Below are the code and all the weights of a small trained network. Each question names an input and a class and asks about switching units off, where a switched-off unit gives its printed mean instead of its output.

import numpy as np


def w(rows, s, z=0):
    codes = np.array(rows[::2]) - 128.0
    scale = np.full(codes.shape[1], s)
    scale[-1] = z or s
    return codes * scale


def norm(h):
    return h / np.sqrt((h * h).mean(-1, keepdims=True) + 1e-5)


def f(y):
    return y / 2 * (1 + np.tanh(0.7978845608 * (y + 0.044715 * y**3)))


def log_softmax(a):
    a = a - a.max(-1, keepdims=True)
    return a - np.log(np.exp(a).sum(-1, keepdims=True))


def net(x, mask):
    res = np.array(x, float).reshape(1, 8) / 4 @ E
    u = 0
    for l in range(2):
        y = f(norm(res) @ A[l][:, :-1].T + A[l][:, -1])
        res = res + np.where(mask[u : u + 5], y, B[l][:, -1]) @ B[l][:, :-1]
        u += 5
    return log_softmax(norm(res)[-1] @ U[:, :-1].T + U[:, -1])


A, B = {}, {}
E = w([
[153,138,162,56,203,147,172,240,150,167,199,165],'x0',
[125,143,94,162,134,161,55,195,193,121,90,191],'x1',
[143,149,172,135,124,97,81,99,129,74,147,115],'x2',
[30,110,77,57,150,114,178,200,68,73,157,110],'x3',
[145,68,65,164,147,24,91,111,184,61,149,148],'x4',
[78,125,124,148,95,142,141,100,52,132,90,184],'x5',
[148,66,173,159,137,141,87,97,1,92,108,80],'x6',
[147,81,63,64,69,197,115,81,115,124,28,163],'x7',
],0.0092)
A[0] = w([
[138,156,88,243,70,118,2,219,197,182,49,169,1],'0.n1',
[62,150,114,79,206,77,147,167,170,51,155,157,61],'0.n2',
[171,168,206,95,167,179,213,155,144,215,87,193,42],'0.n3',
[131,153,175,212,149,156,64,152,206,118,70,121,94],'0.n4',
[207,174,186,213,121,74,192,149,110,137,227,127,114],'0.n5',
],0.0073,0.0021)
B[0] = w([
[254,49,123,140,140,144,68,159,42,154,153,162,254],'0.n1',
[189,173,121,176,98,43,177,186,153,117,251,156,245],'0.n2',
[88,189,59,75,192,136,176,25,148,171,164,169,245],'0.n3',
[60,55,78,135,206,126,150,136,113,84,104,227,210],'0.n4',
[18,77,183,115,97,86,60,114,146,161,106,37,230],'0.n5',
],0.0097,0.0048)
A[1] = w([
[96,108,54,254,10,101,169,31,139,100,61,169,155],'1.n1',
[65,121,51,77,129,150,95,132,101,80,36,105,84],'1.n2',
[182,63,65,64,49,67,85,138,45,44,117,116,104],'1.n3',
[159,151,110,43,128,213,158,145,149,233,164,121,105],'1.n4',
[147,167,74,33,162,232,169,106,112,160,84,169,2],'1.n5',
],0.0076,0.004)
B[1] = w([
[108,209,160,7,142,204,91,65,118,203,162,120,254],'1.n1',
[97,153,167,167,102,85,89,126,119,127,144,112,176],'1.n2',
[178,181,91,176,219,135,111,121,136,158,101,119,246],'1.n3',
[216,197,100,130,94,159,168,155,91,92,17,217,242],'1.n4',
[126,92,135,106,23,185,174,183,149,138,67,112,240],'1.n5',
],0.013,0.0055)
U = w([
[99,217,164,83,113,180,100,17,110,205,83,96,196],'0',
[194,120,110,104,54,241,242,167,121,118,15,230,129],'1',
[77,74,221,160,90,35,113,116,208,74,176,12,64],'2',
[245,102,69,193,190,153,36,63,142,121,67,188,165],'3',
[127,26,138,216,197,77,97,191,72,108,150,135,190],'4',
[119,68,103,175,49,151,158,108,165,83,110,129,1],'5',
[142,209,69,95,151,70,184,217,174,114,227,181,138],'6',
],0.011,0.0048)

Each question gives the input, the list of numbers given to net, and the class t.
The units are the neurons (one row each of A and B). Each row of codes is followed by its name. A weight is (code - 128) times the scale printed after its matrix; where a second scale follows, it is the last column's (A, B and U).
mask holds one flag per neuron, layer by layer. A switched-off neuron (its flag False) gives its mean, the last column of its row in B, instead of its output. The means were averaged over made-up inputs and are rounded, as every weight is.
A unit's drop is (log p(t) with every unit on - log p(t) with that unit switched off) / (log p(t) with every unit on - log p(t) with every unit switched off).
The circuit of an input: a set's keep is (log p(t) with only the set's units on - log p(t) with every unit switched off) / (log p(t) with every unit on - log p(t) with every unit switched off). Starting from all 10 units, units are removed one at a time, each time the one whose removal leaves the highest keep (on an exact tie, the one counted first), for as long as the keep stays at least 0.8.
units of the circuit, in order: the units of the circuit, biggest drop first
unit that matters most: the unit with the biggest drop
top k neurons: the k neurons with the biggest drops, biggest first
top k neurons in layer l: the k neurons of layer l with the biggest drops, biggest first
drop when u is switched off: that unit's drop, to one decimal
input [3,-2,1,8,-6,6,8,-5], class 4: units of the circuit, in order : [1.n1]
input [-6,8,-3,1,5,-3,-5,-6], class 4: top 2 neurons : [0.n1, 1.n4]
input [1,0,1,-4,-4,2,1,-8], class 2: top 2 neurons in layer 1 : [1.n1, 1.n4]
input [4,-6,-2,3,0,-8,7,2], class 3: top 4 neurons in layer 1 : [1.n3, 1.n5, 1.n1, 1.n2]
input [2,7,-3,-2,0,-3,-3,-4], class 3: top 2 neurons : [0.n1, 0.n3]
input [3,0,-8,2,-4,6,4,-8], class 0: top 3 neurons : [0.n5, 0.n2, 0.n3]
input [3,-4,5,0,-8,-8,-2,0], class 1: top 2 neurons : [1.n4, 1.n1]
input [-6,-1,1,3,3,-8,7,6], class 0: top 2 neurons : [1.n1, 0.n1]
input [-8,-3,5,6,4,-8,-3,4], class 0: top 2 neurons : [1.n1, 0.n1]
input [5,7,1,8,0,-6,6,5], class 6: top 2 neurons : [0.n2, 0.n1]
input [-3,-2,3,7,-4,-8,-5,-7], class 2: top 2 neurons in layer 0 : [0.n5, 0.n3]
input [5,-3,3,4,3,-1,5,-4], class 2: top 2 neurons in layer 0 : [0.n5, 0.n1]
input [2,-8,-4,-4,1,-7,-4,-1], class 0: top 3 neurons : [0.n5, 0.n3, 0.n2]
input [4,0,5,0,5,6,-4,8], class 3: unit that matters most : 1.n3
input [8,5,-8,-6,8,7,-4,-7], class 4: top 3 neurons in layer 0 : [0.n1, 0.n5, 0.n4]
input [-2,-8,8,3,-3,-2,-4,2], class 2: units of the circuit, in order : [1.n1, 1.n4]
input [-7,7,-5,5,7,3,-7,3], class 3: top 2 neurons : [0.n1, 1.n3]
input [7,-1,7,-6,-2,2,5,-5], class 2: top 2 neurons : [0.n5, 1.n1]
input [-2,-7,-4,5,-2,-6,1,-2], class 2: top 2 neurons in layer 1 : [1.n1, 1.n4]
input [-3,-2,4,-7,-4,-3,-8,3], class 1: top neuron in layer 1 : [1.n5]
input [5,0,4,5,-8,-1,-3,-1], class 1: top 2 neurons in layer 1 : [1.n4, 1.n5]
input [-6,-5,-4,-5,6,6,6,-3], class 0: drop when 1.n1 is switched off : 0.5
input [-7,-7,-8,1,8,1,1,6], class 0: drop when 1.n1 is switched off : 0.7
input [-8,-8,-8,2,7,-2,6,7], class 0: drop when 1.n1 is switched off : 1.0
input [5,-1,1,1,8,4,-3,-8], class 2: drop when 0.n5 is switched off : 0.3
